The rows lie along a hidden order. The number after each row says roughly how far along it the row is, from 0 to 10. A new part has a new order.
[ 14 -10  31  -7   1  -5  15  -4 -38 -11  -1  -1  14   3  -1   3  -3  -5
  28  11 -16  18  -7  -2   9   8 -13 -14 -14 -29 -15  27   4   1  10  15
   9  -7  21   8   2  -2  -3  -4   0  -6   9   3   4  -8 -10  -5 -37  16
 -16  47  -2  -7 -11 -17  28  -2  10   6 -17   7   2 -21   6 -16] | 2
[ 21 -16  31  -3   1  -7  16  -7 -31  -5   0   3   6   3  -3  -5 -10  -8
  22   6 -17  19  -9  -2   4  13 -11 -22 -14 -30 -17  40   5  -7   7  17
   8  -4  18   8   4   2  -3  -3   4  -4  11   0   2  -7 -15  -6 -34  22
 -15  43  -3  -3 -10 -19  38   6   6   6 -19   3   2 -23   6 -16] | 2
[-14  10  15   5  -2  -2  -9   6 -18  -4   2   3   3  -1   5  22  20   3
  -4   0  11  -3  11  12   2   9   7   4  -4  12  12 -20   0   0   1  -7
 -16   8 -17 -12  19  -3   3   1   7  -1  -3   8   1   1  15   1  26 -30
 -11   4   3   5  -6   7 -18   8  -3   6   1  31  -4   4  -9  22] | 6
[-11   5 -21 -19   1   9  -6  -4  39  26   9   2 -18   0   9  -1   3   7
 -24 -16   8 -12  19  12   2   6  25  14  10  37  17 -28 -16   8   1 -25
 -12   8 -19  -4  -6   4   9  14 -10  18 -19   8   3   9   3   7  29 -20
  28 -48  -3  19  13  20 -27  -5   5  -6  21  -8 -12   7  -2   8] | 9
[ 13   5  20  23  -7  -5  24  -6  -3 -10 -37  -7  27 -20 -14 -35 -35   4
  31  26  -9  30   0 -34  -4 -27 -26  12   6 -58 -29  63  22   9 -16  39
  18 -15  44   9 -15 -11 -21 -15   0 -16  36  -5  -2  -5  -8 -12 -46  35
 -24  44   5 -22  -5 -30  24  13   6 -23 -19 -23  27 -12  16  -2] | 0
[-35  11 -42   0  -1   3 -17  14  52  20  13  -1  -3   1  16  16   2   4
 -37 -12   0 -39   3   1 -22 -17   3  16  18  33  16 -45 -17  17   2 -44
   3   2 -13  -5 -31 -10   5  12 -17  15 -28   2  -7   1   6  14  28  10
  29 -40  -3   4  27  31 -32 -24 -15   2  29 -20   7  39  -9  -4] | 10
[-26   8 -36  -9  -1   3 -10   6  48  25  12  -1  -9   3  17   4   7  10
 -35 -12   0 -21  11   5 -13 -10   8  19  14  37  11 -40 -17  16   1 -39
  -2   7 -14  -3 -23  -8  -1  18 -13  18 -24   2  -2   3  -1  12  31   0
  24 -50  -2   8  20  28 -34 -16  -6  -2  23 -17   4  25 -10   7] | 10
[ 15 -19  26  -8   4  -4   4  -2 -30 -13  10   1   5   8   2  11  11 -10
  15  -2  -7   8 -17  10  14  18   1 -22 -15 -16  -2  12   7 -13  10  10
   3  -2   5   1  20  10   6  -8  13  -6   6   2   0  -4   1  -3 -19   4
 -12  40  -3  -7 -11  -9  23   5   2  19 -11  19  -9 -18  -2 -14] | 3
[-27  26 -11 -11  -3   6  -8  10  25  31  11   2  -1  -6  11  12   7  15
 -24  -3  -1 -13  23  15 -11   6  10  31  12  31  11 -29 -20  16  -1 -43
 -12   6 -11  -8  -7 -17  -5  21 -12  16 -16  10   3   4   4  13  39 -15
  13 -40   1   9  13  25 -50 -13  -5  -7  23 -10   2  19 -12  18] | 9
[ -1   2  15   8   6  -6  -7   5 -38 -11   8   0   6   5   0  29  17  -3
   9  -2  11  -6 -10  11   5  13  -1  -9 -10   2   7  -1   4  -9   6   6
 -11   3 -11  -5  22   2   5  -6  11  -8   3   8  -1  -3  14  -5  -1 -16
 -19  29   0  -2 -11  -7  -2   3  -5  11  -4  30  -4  -1  -8  11] | 5
[ 16  -5  27  -5  -1  -7  18  -2 -20  -4  -5  -1  12  -1  -2  -9  -5  -8
  26  12 -21  21  -4 -10  -1  10 -18 -14 -10 -32 -23  44   8  -2   3  22
  15  -7  27   7  -1 -12 -10  -5  -1  -6  15   1   4  -6 -14  -5 -36  27
 -17  48  -2  -7 -11 -19  28   3   3   2 -16   1  11 -21   5 -14] | 1
[  8  -8  30  -2   7  -2  -1   6 -43 -17  13   2   8   7  -2  18  24  -5
  15   5  -6   6 -14   5   7  14  -4 -15 -15 -16  -6  13   4 -10  12   2
   0   0  -4   0  19  -2  -1  -6   7 -10   8   4  -2  -9  -1  -5 -16   6
 -21  45   0  -5 -12  -7  13  -1  -7  18 -12  19   0  -9  -5 -14] | 3
[-10   7  29  11   0 -10  -7  23 -43 -18  10  -1  17   5   2  40  25   5
  10   6  -1  -6  -7   8 -13  14 -10   2 -13  -4   3   2   0  -3   9  -5
  -5   3  -8  -7  14 -14  -5  -4   5  -9   6  11  -2 -11   7  -3   5   3
 -30  44   2  -5  -8  -1 -11  -8 -11  13  -1  21  10  12 -16   9] | 4
[ -2  -3  23   5   5 -10 -12   9 -39 -14  13  -1   7   5  -2  28  26   0
   9   4   6  -3 -11  11   3  24  -8  -6 -10   0  11  -2   2  -9   7   4
  -4   4  -7  -3  19   0   1  -4   9 -14   7   8   0  -7  10  -2   4  -5
 -20  37   2  -5 -10  -8   0   0  -8  19  -3  23  -1   3  -9  -1] | 5
[ -2  -4  28   3   4 -11  -4  10 -33 -19  11   0   6   5  -1  27  22   0
   9   5   1   0 -15   8   0  19 -12   0 -15  -9   1   8   1  -7  10   1
   1   1  -7  -3  18  -4  -3  -4   9 -11  -2   6  -1 -10   7  -3  -4  -3
 -24  43  -2  -6  -9  -2   0  -2 -10  22  -9  27   5  -2 -14  -4] | 4
[ 14  -8  23  -4   2  -7  18  -7 -27  -3  -2  -1  12   2  -2  -3  -6  -7
  22   8 -15  20  -8  -4   6   9  -9 -13 -14 -25 -19  39   7  -2   4  13
   8  -7  20  10   4  -2  -8  -2   0  -2  16   5   1  -8 -13  -9 -36  23
 -20  44   0  -5 -12 -21  30   5   8   7 -20   2   3 -18   1 -14] | 1
[  3  -5  29  -3   4 -12   1  10 -41 -10   9  -4  10   9   0  25  21  -2
  16   3  -6   0 -10   2  -6  22  -6  -6 -12 -14  -4  11   1  -9  11   3
   6   0   0   0  12  -7  -3  -2   6  -7   5   9   2  -9   3  -5 -17  11
 -21  53  -1  -6 -15  -9  16  -3  -6  15 -12  16   2  -9 -10 -14] | 3
[ 25   1  19  21  -7  -7  26 -12  -7 -17 -41  -4  21 -16 -18 -37 -32   4
  32  24  -5  34  -6 -37   2 -37 -21   5   0 -56 -26  61  21   3 -14  45
  18 -13  44  11 -10  -2 -13 -19   1 -19  31 -11   3  -2  -7 -10 -47  26
 -27  30   2 -19  -5 -35  38  11  12 -16 -21 -25  21 -18  16  -7] | 0
[  5  -9  27   3   6 -10  -1   7 -44 -18   9   2   8  10  -1  19  20 -12
  18   0  -1   3 -14   6   2  22  -7 -15 -13  -8  -2   4   0  -7  11   5
  -3   3  -6  -1  16   1  -2  -4  11  -5   7  10   1  -6   2  -6 -14   1
 -20  39  -2  -1 -10 -10  17   0  -4  20 -10  24   1  -7  -6  -6] | 3
[ 13 -17  26 -10   5  -3   5  -4 -39 -12  10   1   5   9  -1   4  10 -14
  17   2  -8   7 -10   5   5  18  -7 -24 -15 -16  -5  27   4 -11  11  16
   4  -4   8   3  11   2   3  -4   7  -3   6   4   3  -7  -8  -6 -24   5
 -20  42  -4  -3 -16 -15  28   4   3  14 -12  15  -1 -17   1 -17] | 3
[ 20 -10  37  -8   2  -5   7  -1 -25  -9  10   1   7  10   0  13  14 -12
  17   7 -14   6 -12   6   4  20  -9 -21 -15 -21  -5  23   4  -7  12  11
   7   0   5   2  10   2   0  -4   7  -8  10   7   0  -8  -6  -8 -24  12
 -20  48  -1  -5 -10 -22  22   1   3  17 -14  16   1 -13  -1 -14] | 3
[ 17 -19  21 -13   3  -4   7  -7 -32 -10   3  -1   8   7   1  -6   6 -15
  19   7 -15  18 -10   0  15  15  -7 -23 -13 -24 -14  34   6 -12   8  19
   9  -4  14   5   9   8   3  -5   5  -3   4   1   0  -4  -8  -8 -31  16
  -8  41  -1  -6 -11 -20  31   5   8  12 -19  15  -5 -18   4 -18] | 2
[-17  10  10   7   3  -8 -12  18 -20  -5   8   0   8   2   2  32  16  10
  -1   4   9  -8   3  10  -4  16   5  10  -6   6   9 -15   0  -2   0  -5
 -13   4 -16 -14  18 -10  -1  -3  10  -9   3  12   0  -2  15  -1  17 -23
 -26  12   3  -2  -6  -1 -26   2  -6  11  -1  24   2   9  -9  18] | 6
[  8  -9  29  -6   2  -5  15  -1 -32 -11   5   1  15   4   2   5   7  -5
  28  12 -20  18  -6  -5  -1  14 -10 -24 -16 -28 -17  42   5  -2   9  14
  12  -4  15   8   3  -6  -7  -4   1  -2  10   5   1 -11 -11  -8 -23  22
 -19  50   1  -6 -11 -16  24  -2   1   8 -13  -2   6 -15  -1 -18] | 2
[-26  11 -25  -8  -3   9  -6   6  42  27  12   1 -12   0  10   5   1  12
 -25  -9  -1 -16  18   9 -11   3  11  25  10  34  13 -14 -14  14  -2 -30
  -5   5 -18  -3 -20 -15  -2  17 -17  17 -24   9  -1   6   6  12  32  -6
  25 -44   1  11  18  29 -35 -10  -2  -6  23 -15   1  23  -9  10] | 10
[-41  33  42  17  -5 -17 -11  33 -35  -6  11  -5  30  -3   8  63  34  26
   6  14  -5 -14  -3   8 -40   9 -22  29  -6  -2  10  -6 -10  16   5 -32
  -1   1 -15 -14   6 -38 -23   6  -1 -14   5  25   1 -16  11   4  25  -2
 -35  45   8  -8   2   4 -54 -17 -21  11  11  16  36  28 -31  15] | 5
[  1   0  31   4   6  -9  -6   7 -41 -17  12  -1  13   8   2  30  19  -3
  15   3   3  -2 -12   7   0  23 -14 -12 -15 -10   4  18   0 -10  11   5
   1   0  -3  -3  15  -6  -1  -7   9  -7   3   5  -2  -8   6  -5  -6  11
 -25  36   1  -6 -11  -7   4  -2 -10  17 -11  25   4  -6 -10  -4] | 4
[ 19 -20  28  -6   4  -5  10  -2 -36  -5   7   0   2   6  -4   2  -3 -12
  18   6 -18  14  -8   0  11  11  -4 -20 -16 -22 -17  19   9 -11   9  22
   9  -2  12   9   9   6   1  -6   4  -5  10   7   4  -7  -8  -9 -31  18
 -14  43  -1  -3 -10 -17  26   6   5  13 -19  10  -6 -20   3 -22] | 2
[ 20 -17  23 -11   7  -5   7  -4 -40 -11   8   2  -2   9  -3   2   7 -15
  20   0  -6  13 -16   0  20  20  -1 -24 -17 -11  -6  19   6 -12  10  16
   4  -1   6   7  15   9   4 -10   9  -6   5  -1   3  -3  -7  -9 -21   8
  -7  42  -3  -1 -13 -20  26   5   3  19 -19  20  -9 -18   3 -18] | 3
[  2  -1  33   4   1  -8  -6  10 -46 -22  13  -2  13   7  -1  29  18   1
  11   1   0   1 -10   7  -3  23 -10 -10 -12 -11   3  10   4  -5  11   2
  -1   1  -1  -4  15  -8  -2  -3   7  -9   5  10  -3 -10   5  -6  -6   7
 -24  49   0  -6  -8  -8   4  -4  -5  17  -6  21   6 -21 -11  -7] | 4
[-31  18 -23  -1  -3   3  -8  14  46  32  21   0  -2  -3  15  21   2  19
 -35  -7  -3 -24  17   4 -27 -13   1  33  16  34  10 -40 -20  25   1 -45
   0   3 -12  -6 -28 -23  -9  20 -18  14 -26   8   2   0   0  17  34   4
  18 -41   2   7  24  30 -54 -22 -13  -8  33 -22  12  31 -15  -1] | 10
[ -9   4 -17 -18   1  12  -5  -2  28  17   6   7 -21   1   8  -7   7   5
 -25 -12   5  -7  26  12   7  10  27  15   9  33  10 -31 -12   8  -3 -19
 -16   8 -22  -9   7   3   3  16  -8  15 -17   2   2  13  -1   5  37 -29
  21 -55   0  15  12  21 -31  -1   6  -1  24  -6 -11   2  -1  12] | 9
[ 27  -8  22   4  -2  -3  23 -10 -18 -10 -13  -4   9  -2 -11 -20 -17  -9
  26  12 -15  29  -8 -14  11  -3 -12 -12  -7 -46 -23  55  11  -4  -6  25
  13 -10  35  10  -6   0  -5  -7   4  -9  23  -8   2  -3 -17 -10 -26  25
 -19  40   1 -12 -11 -30  40   6  13  -9 -19  -7   9 -28  10  -9] | 1
[ 18 -19  24  -7   5  -7   2  -2 -46 -12   8   3   4   9  -4   9  19 -15
  16  -2  -8   5 -12   8  16  16  -3 -30 -15 -10  -4   8   6 -16  11  16
   2   1   5   4  18  12   6 -10  12 -10   6  -2   1  -6  -1  -5 -19   9
 -10  39  -5  -3 -13 -13  18   2  -2  15 -13  22  -9 -13  -3 -14] | 3
[ 28  -6  23  16  -4  -4  24 -11  -7 -18 -36  -4  13 -12 -12 -41 -27   0
  30  17 -13  36  -3 -23   0 -24 -18 -10  -2 -49 -27  50  16  -2 -11  47
  19 -14  32  12   0   0 -12 -14   5 -10  31  -5   3  -4 -14 -10 -45  26
 -18  33   4 -14 -12 -31  44  13  13 -18 -21 -22  15 -28  20  -7] | 0
[-21  25  14   1  -5  -6 -10  13   1  19   6   0   6  -2   9  31  15  16
 -10   5  13 -14  22  13 -10  12   7  30   4  17  12 -17  -8  10   0 -19
 -15   6 -19 -12  12 -18 -12  10  -4  -4 -14  13   0   1   9   5  39 -33
  -6  -6   4   7   2  11 -42  -2  -6   1  11   7   8  15 -19  21] | 7
[ 13 -14  19 -11   5  -7   0  -1 -45 -17   7   3   6   9  -6   8  12 -14
  14  -4  -5  10 -13   4  14  19   4 -23 -16  -8  -4  10   4 -14  12  14
   0   0   0   1  19   6   8  -5   9  -4   6   1   0  -6  -2  -9 -20  -1
  -9  45  -5   0 -16 -13  24   3   2  18 -14  17  -7 -16  -1 -13] | 3
[ 16 -12  23  -6   5  -5   7  -2 -42 -16   8  -1   7   7  -3  12   7 -10
  14   3  -5  10 -10   5   9  16  -8 -24 -15 -20  -4  14   2 -13  11   6
   6  -3   7   3  16   4   3  -5  10  -2   5   3   1  -6  -3  -9 -23   4
 -16  50  -3  -6 -11 -18  27   2  -1   8 -18  23  -2 -18   0 -10] | 3
[ 27 -28  19 -13   3   2  11 -17 -38 -14  -3  -1  -3   7  -6 -10   0 -20
  21  -2  -9  18 -14  -3  22  14  -1 -37 -16 -24 -15  26   7 -19  11  25
   8  -3   9   6  13  14   4 -10   7  -6   9   0   0  -3 -11 -11 -36   5
  -3  37  -4   2 -14 -20  48  13   8  12 -24  14 -19 -31  10 -18] | 2
[ 30 -21  20  -2  -3   0  22 -17 -20 -14 -16  -2   3  -4 -10 -32 -19 -14
  25   5 -13  23  -8 -14  16  -2  -8 -22 -10 -32 -26  44  12  -8   0  38
  13  -6  31  11   4  13  -1 -11   9  -5  17  -2   5   2 -17  -9 -45  13
 -12  32  -2  -6 -12 -33  47  17  18   0 -27  -1   0 -32  16 -20] | 1
[-15  12  16   4   2  -6  -9  11 -23  -5   5   1   7   0   5  27  16   8
  -1   3  11  -1   3  13  -7  20   0   6  -2 -32   9 -18  -2  -2   1  -7
 -10   5 -18 -13  22  -4   0  -3   4  -8  -2   5   2  -2  15   2  23 -21
 -14  18   3   5  -2   0 -22   3 -11   9  -3  17  -1   4  -7  15] | 6
[ 10 -13  21  -2   4  -8  -1   1 -43 -19  10  -2   5   8  -4  23  20  -5
  12  -3  -4   1 -14   6   7  21 -10 -16 -16  -1   0   7   4  -8  12   7
   0   1  -4  -1  18   5   6  -8  11 -10   4   8  -3  -6   2  -7 -14   2
 -13  38   0  -2 -13  -7  17   0  -3  18  -8  26  -6 -11  -6  -5] | 4
[-13   9  28   9   3  -9 -12  16 -32 -12  10   1   9   3  -2  27  22   1
   8   1  12  -7  -3  13  -9  12   0   7  -7   1  11  -9   3  -6   3  -4
  -5   3 -13  -8  20  -7  -4  -5   8 -13   2   7  -2  -8  14  -2  15 -13
 -19  34   1  -6  -9  -2 -13   0 -11  13  -5  23   5   5 -13  10] | 5
[-17  12 -28  -8  -1   9 -10   3  43  25  10   3 -13   0  11  -1   8   7
 -30 -13   5 -18  12   6 -10  -9  11  17  14  33  11 -32 -14  15  -1 -36
  -5   4 -18  -5 -19  -4   1  17 -13  21 -21   5  -2   5   3  12  34  -8
  26 -60   0  14  16  26 -33 -14  -4  -9  25 -14  -2  20  -9   5] | 10
[ -7  11   4  -1  -2  -3  -8   7  -4   1   5   1  -5   2  -1  16  19   8
  -1   0  15  -6  12  13   5  16   8  10  -1  17  10 -23  -2  -4  -2  -5
 -16   8 -21  -9  20   3  -3   2   0  -2  -1   7   0   5   8   0  29 -34
  -5 -14   1   4   0  12 -19   5  -5   0   4  22  -4   7  -9  19] | 7
